Below is a small trained network, with its code and all its weights. Each question gives an input and a target symbol and asks what happens when units are switched off, that is, made to give their printed mean instead of their output.

import numpy as np


def w(rows, s, z=0):
    codes = np.array(rows[::2]) - 128.0
    scale = np.full(codes.shape[1], s)
    scale[-1] = z or s
    return codes * scale


def norm(h):
    return h / np.sqrt((h * h).mean(-1, keepdims=True) + 1e-5)


def f(y):
    return np.maximum(y, 0)


def softmax(a):
    e = np.exp(a - a.max(-1, keepdims=True))
    return e / e.sum(-1, keepdims=True)


def log_softmax(a):
    a = a - a.max(-1, keepdims=True)
    return a - np.log(np.exp(a).sum(-1, keepdims=True))


def net(x, mask):
    ids = ['βγδεζθξστφω'.index(c) for c in x.split()]
    T = len(ids)
    res = E[ids] + P[:T]
    u = 0
    for l in range(2):
        r = norm(res)
        for j in range(2):
            rows = slice(3 * j, 3 * j + 3)
            q, k, v = (r @ M[l][rows].T for M in (Q, K, V))
            z = softmax(np.where(np.tri(T) > 0, q @ k.T / 3**0.5, -1e9)) @ v
            o = O[l][rows]
            res = res + np.where(mask[u + j], z, o[:, -1]) @ o[:, :-1]
        u += 2
        y = f(norm(res) @ A[l][:, :-1].T + A[l][:, -1])
        res = res + np.where(mask[u : u + 4], y, B[l][:, -1]) @ B[l][:, :-1]
        u += 4
    return log_softmax(norm(res)[-1] @ U[:, :-1].T + U[:, -1])


Q, K, V, O, A, B = {}, {}, {}, {}, {}, {}
E = w([
[200,106,16],'β',
[124,162,243],'γ',
[101,135,174],'δ',
[184,150,68],'ε',
[81,105,69],'ζ',
[93,108,34],'θ',
[99,123,175],'ξ',
[73,142,49],'σ',
[92,87,253],'τ',
[106,120,177],'φ',
[111,142,176],'ω',
],0.0032)
P = w([
[102,139,105],'0',
[119,163,134],'1',
[124,8,132],'2',
[244,85,135],'3',
[131,172,155],'4',
[112,3,128],'5',
[252,138,197],'6',
[136,168,157],'7',
[102,2,137],'8',
],0.0069)
Q[0] = w([
[189,168,187],'0.h0',
[106,139,119],'0.h0',
[10,119,48],'0.h0',
[142,99,90],'0.h1',
[105,103,109],'0.h1',
[159,138,135],'0.h1',
],0.011)
K[0] = w([
[108,191,165],'0.h0',
[136,100,133],'0.h0',
[163,4,115],'0.h0',
[117,140,91],'0.h1',
[142,90,96],'0.h1',
[131,143,155],'0.h1',
],0.012)
V[0] = w([
[88,249,123],'0.h0',
[129,144,117],'0.h0',
[143,135,102],'0.h0',
[125,176,136],'0.h1',
[147,100,78],'0.h1',
[118,146,154],'0.h1',
],0.0016)
O[0] = w([
[161,180,254,254],'0.h0',
[128,128,135,145],'0.h0',
[115,138,120,135],'0.h0',
[123,130,155,133],'0.h1',
[101,140,108,152],'0.h1',
[129,122,140,116],'0.h1',
],0.0024,0.00043)
A[0] = w([
[73,183,138,13],'0.n0',
[200,90,81,4],'0.n1',
[77,30,132,37],'0.n2',
[183,1,142,255],'0.n3',
],0.0086,0.00067)
B[0] = w([
[173,75,121,157],'0.n0',
[82,148,193,178],'0.n1',
[105,55,111,201],'0.n2',
[245,72,61,255],'0.n3',
],0.011,0.0065)
Q[1] = w([
[131,104,93],'1.h0',
[41,86,58],'1.h0',
[201,135,78],'1.h0',
[251,217,184],'1.h1',
[74,7,143],'1.h1',
[98,142,31],'1.h1',
],0.022)
K[1] = w([
[94,159,83],'1.h0',
[17,175,161],'1.h0',
[136,101,41],'1.h0',
[216,210,215],'1.h1',
[73,6,97],'1.h1',
[139,161,40],'1.h1',
],0.02)
V[1] = w([
[147,144,96],'1.h0',
[101,162,87],'1.h0',
[137,110,180],'1.h0',
[178,250,44],'1.h1',
[55,155,161],'1.h1',
[106,119,169],'1.h1',
],0.02)
O[1] = w([
[94,139,172,174],'1.h0',
[90,152,128,103],'1.h0',
[175,116,110,93],'1.h0',
[82,143,3,53],'1.h1',
[150,48,150,1],'1.h1',
[120,92,160,114],'1.h1',
],0.022,0.0077)
A[1] = w([
[206,60,69,230],'1.n0',
[120,27,128,221],'1.n1',
[213,140,168,173],'1.n2',
[60,250,156,6],'1.n3',
],0.021,0.0018)
B[1] = w([
[8,54,162,185],'1.n0',
[67,48,136,187],'1.n1',
[173,189,9,255],'1.n2',
[58,192,252,237],'1.n3',
],0.021,0.011)
U = w([
[53,31,126,252],'β',
[146,43,75,165],'γ',
[174,157,84,88],'δ',
[46,174,4,132],'ε',
[107,165,165,138],'ζ',
[77,156,222,163],'θ',
[166,138,109,64],'ξ',
[96,175,169,114],'σ',
[198,44,227,155],'τ',
[186,149,108,73],'φ',
[161,153,75,57],'ω',
],0.011,0.0021)

Each question gives the input, a string of symbols that net reads in full, and the target symbol t.
The units are the heads (3 rows each of Q, K, V and O) and the neurons (one row each of A and B). Each row of codes is followed by its name. A weight is (code - 128) times the scale printed after its matrix; where a second scale follows, it is the last column's (O, A, B and U).
mask holds one flag per unit, layer by layer, with each layer's heads first. A switched-off unit (its flag False) gives its mean, the last column of its rows in O or B, instead of its output. The means were averaged over made-up inputs and are rounded, as every weight is.
A unit's drop is (log p(t) with every unit on - log p(t) with that unit switched off) / (log p(t) with every unit on - log p(t) with every unit switched off).
The circuit of an input: a set's keep is (log p(t) with only the set's units on - log p(t) with every unit switched off) / (log p(t) with every unit on - log p(t) with every unit switched off). Starting from all 12 units, units are removed one at a time, each time the one whose removal leaves the highest keep (on an exact tie, the one counted first), for as long as the keep stays at least 0.8.
circuit, biggest first: the units of the circuit, biggest drop first
most important unit: the unit with the biggest drop
k most important neurons: the k neurons with the biggest drops, biggest first
top k neurons in layer l: the k neurons of layer l with the biggest drops, biggest first
input ζ δ τ ε ω τ ε θ ω, target γ: circuit, biggest first -> [1.n3 0.n3]
input θ δ γ θ ε ω, target β: top 3 neurons in layer 0 -> [0.n3 0.n2 0.n1]
input β ε φ β, target ε: circuit, biggest first -> [0.n2 1.h1]
input ε ξ β τ ζ β δ β, target β: circuit, biggest first -> [1.h1 0.n2 0.n3 0.n1]
input γ β β τ τ ε β τ, target τ: circuit, biggest first -> [1.h1 0.n3]
input τ β φ τ ε σ ε ε β, target τ: top 2 neurons in layer 0 -> [0.n3 0.n1]
input τ ε φ ξ, target ε: circuit, biggest first -> [0.n2 1.h1]
input δ β ε τ, target β: circuit, biggest first -> [0.n2 0.n3 1.h1 0.n1]
input δ γ ε ε, target γ: 2 most important neurons -> [0.n3 1.n3]
input γ τ τ β β ε δ, target β: most important neuron -> [0.n2]
input γ ε ε ξ, target ε: top 2 neurons in layer 0 -> [0.n0 0.n3]
input ξ β τ ε, target β: circuit, biggest first -> [0.n2 1.h1 0.n3 0.n1]
input ζ ε τ ε ε ξ β φ ζ, target γ: 2 most important neurons -> [1.n3 0.n3]
input β β δ ω, target β: most important unit -> 0.n2
input φ δ τ τ ε ε γ, target ε: circuit, biggest first -> [0.n3 0.n2 1.h1]
input β φ γ ε φ τ θ τ, target τ: top 2 neurons in layer 0 -> [0.n3 0.n0]
input δ τ ε σ, target τ: circuit, biggest first -> [1.h1 0.n3 0.n2]
input ξ ε δ ε γ, target γ: 4 most important neurons -> [0.n3 1.n3 0.n2 1.n2]
input δ γ φ ξ, target γ: 4 most important neurons -> [0.n3 0.n2 1.n3 1.n2]
input ω ε ε ζ, target ε: most important unit -> 0.n3
input τ ε β φ, target ε: 3 most important neurons -> [0.n3 0.n2 0.n1]
input ε ε φ ω β θ φ, target β: top 2 neurons in layer 0 -> [0.n2 0.n3]
input θ τ ε τ γ τ τ, target γ: 3 most important neurons -> [0.n3 0.n2 1.n3]
